Here is a tiny trained network, its code and every weight. The questions are about switching its units off for an input and a class, where a switched-off unit gives its printed mean instead of its output.

import numpy as np


def w(rows, s, z=0):
    codes = np.array(rows[::2]) - 128.0
    scale = np.full(codes.shape[1], s)
    scale[-1] = z or s
    return codes * scale


def norm(h):
    return h / np.sqrt((h * h).mean(-1, keepdims=True) + 1e-5)


def f(y):
    return y / 2 * (1 + np.tanh(0.7978845608 * (y + 0.044715 * y**3)))


def log_softmax(a):
    a = a - a.max(-1, keepdims=True)
    return a - np.log(np.exp(a).sum(-1, keepdims=True))


def net(x, mask):
    res = np.array(x, float).reshape(1, 7) / 4 @ E
    u = 0
    for l in range(3):
        y = f(norm(res) @ A[l][:, :-1].T + A[l][:, -1])
        res = res + np.where(mask[u : u + 6], y, B[l][:, -1]) @ B[l][:, :-1]
        u += 6
    return log_softmax(norm(res)[-1] @ U[:, :-1].T + U[:, -1])


A, B = {}, {}
E = w([
[158,162,94,83],'x0',
[60,143,53,172],'x1',
[15,116,163,103],'x2',
[130,142,133,47],'x3',
[189,254,117,80],'x4',
[110,188,134,149],'x5',
[101,109,104,198],'x6',
],0.0072)
A[0] = w([
[113,120,147,134,38],'0.n0',
[102,117,156,158,16],'0.n1',
[104,83,217,242,164],'0.n2',
[2,148,77,99,86],'0.n3',
[153,183,191,75,253],'0.n4',
[171,176,88,92,207],'0.n5',
],0.009,0.0039)
B[0] = w([
[58,122,77,222,105],'0.n0',
[69,121,104,211,113],'0.n1',
[254,108,82,144,253],'0.n2',
[90,139,87,143,206],'0.n3',
[85,191,179,96,246],'0.n4',
[93,192,169,87,225],'0.n5',
],0.0086,0.0047)
A[1] = w([
[3,67,115,142,52],'1.n0',
[193,123,115,184,253],'1.n1',
[82,217,255,53,164],'1.n2',
[138,170,57,76,227],'1.n3',
[122,177,49,88,97],'1.n4',
[61,179,102,107,104],'1.n5',
],0.0093,0.0029)
B[1] = w([
[66,1,15,84,156],'1.n0',
[177,157,121,55,192],'1.n1',
[72,69,183,85,254],'1.n2',
[47,104,153,135,182],'1.n3',
[236,72,148,144,153],'1.n4',
[188,114,125,211,161],'1.n5',
],0.0074,0.0082)
A[2] = w([
[79,134,98,235,178],'2.n0',
[96,171,135,93,85],'2.n1',
[125,162,2,118,126],'2.n2',
[119,111,142,110,2],'2.n3',
[134,214,176,167,163],'2.n4',
[232,96,110,98,183],'2.n5',
],0.0099,0.0031)
B[2] = w([
[200,222,239,158,183],'2.n0',
[110,82,27,199,159],'2.n1',
[1,168,163,180,187],'2.n2',
[108,119,139,233,109],'2.n3',
[69,248,30,99,186],'2.n4',
[62,114,232,154,252],'2.n5',
],0.007,0.0048)
U = w([
[107,88,159,111,71],'0',
[229,37,112,189,114],'1',
[111,133,155,60,113],'2',
[106,219,29,65,77],'3',
[65,67,2,159,131],'4',
[91,160,149,87,254],'5',
[116,200,77,210,71],'6',
],0.015,0.0041)

Each question gives the input, the list of numbers given to net, and the class t.
The units are the neurons (one row each of A and B). Each row of codes is followed by its name. A weight is (code - 128) times the scale printed after its matrix; where a second scale follows, it is the last column's (A, B and U).
mask holds one flag per neuron, layer by layer. A switched-off neuron (its flag False) gives its mean, the last column of its row in B, instead of its output. The means were averaged over made-up inputs and are rounded, as every weight is.
A unit's drop is (log p(t) with every unit on - log p(t) with that unit switched off) / (log p(t) with every unit on - log p(t) with every unit switched off).
The circuit of an input: a set's keep is (log p(t) with only the set's units on - log p(t) with every unit switched off) / (log p(t) with every unit on - log p(t) with every unit switched off). Starting from the 12 units with the biggest drops (on a tie, the unit counted first), units are removed one at a time, each time the one whose removal leaves the highest keep (on an exact tie, the one counted first), for as long as the keep stays at least 0.8.
units of the circuit, in order: the units of the circuit, biggest drop first
k most important neurons: the k neurons with the biggest drops, biggest first
k most important neurons of layer l: the k neurons of layer l with the biggest drops, biggest first
drop when u is switched off: that unit's drop, to one decimal
input [-6,6,-2,2,-8,2,7], class 1: units of the circuit, in order : [0.n2; 2.n0]
input [5,5,7,0,1,5,4], class 6: units of the circuit, in order : [2.n0; 1.n5]
input [-6,8,-7,-1,-2,-2,-7], class 0: 3 most important neurons : [2.n5; 2.n4; 0.n4]
input [-3,8,4,-7,1,2,2], class 6: units of the circuit, in order : [2.n0; 1.n2]
input [1,0,7,-7,3,-7,8], class 6: units of the circuit, in order : [1.n2; 2.n0]
input [-8,-4,7,-6,3,-1,1], class 1: units of the circuit, in order : [0.n2]
input [6,-6,7,-2,-8,-3,7], class 1: units of the circuit, in order : [0.n2; 1.n2]
input [-7,7,8,0,7,-3,3], class 6: units of the circuit, in order : [2.n0; 1.n5]
input [6,-2,-2,-7,2,-4,6], class 2: 2 most important neurons : [2.n5; 1.n1]
input [1,4,6,-7,6,-2,0], class 6: 2 most important neurons of layer 0 : [0.n3; 0.n4]
input [0,0,5,-8,0,-2,3], class 1: 4 most important neurons : [0.n2; 0.n4; 0.n5; 2.n4]
input [3,-7,4,-4,-8,-5,-8], class 1: units of the circuit, in order : [0.n5; 1.n2; 0.n2]
input [-1,1,3,3,-3,-2,-5], class 4: 2 most important neurons of layer 0 : [0.n5; 0.n3]
input [-8,1,0,-5,-8,-3,-4], class 1: most important neuron : [0.n2]
input [0,1,8,-6,3,2,5], class 6: 2 most important neurons of layer 0 : [0.n2; 0.n3]
input [4,4,2,6,1,-6,0], class 0: 2 most important neurons of layer 1 : [1.n4; 1.n2]
input [2,5,3,3,-5,0,-6], class 4: drop when 1.n0 is switched off : 0.2
input [-3,1,5,-8,-5,-1,8], class 1: drop when 2.n0 is switched off : 0.2
input [4,0,-4,-1,-6,6,6], class 1: drop when 0.n4 is switched off : 0.1
input [6,-5,5,2,-5,1,4], class 4: most important neuron : [1.n0]
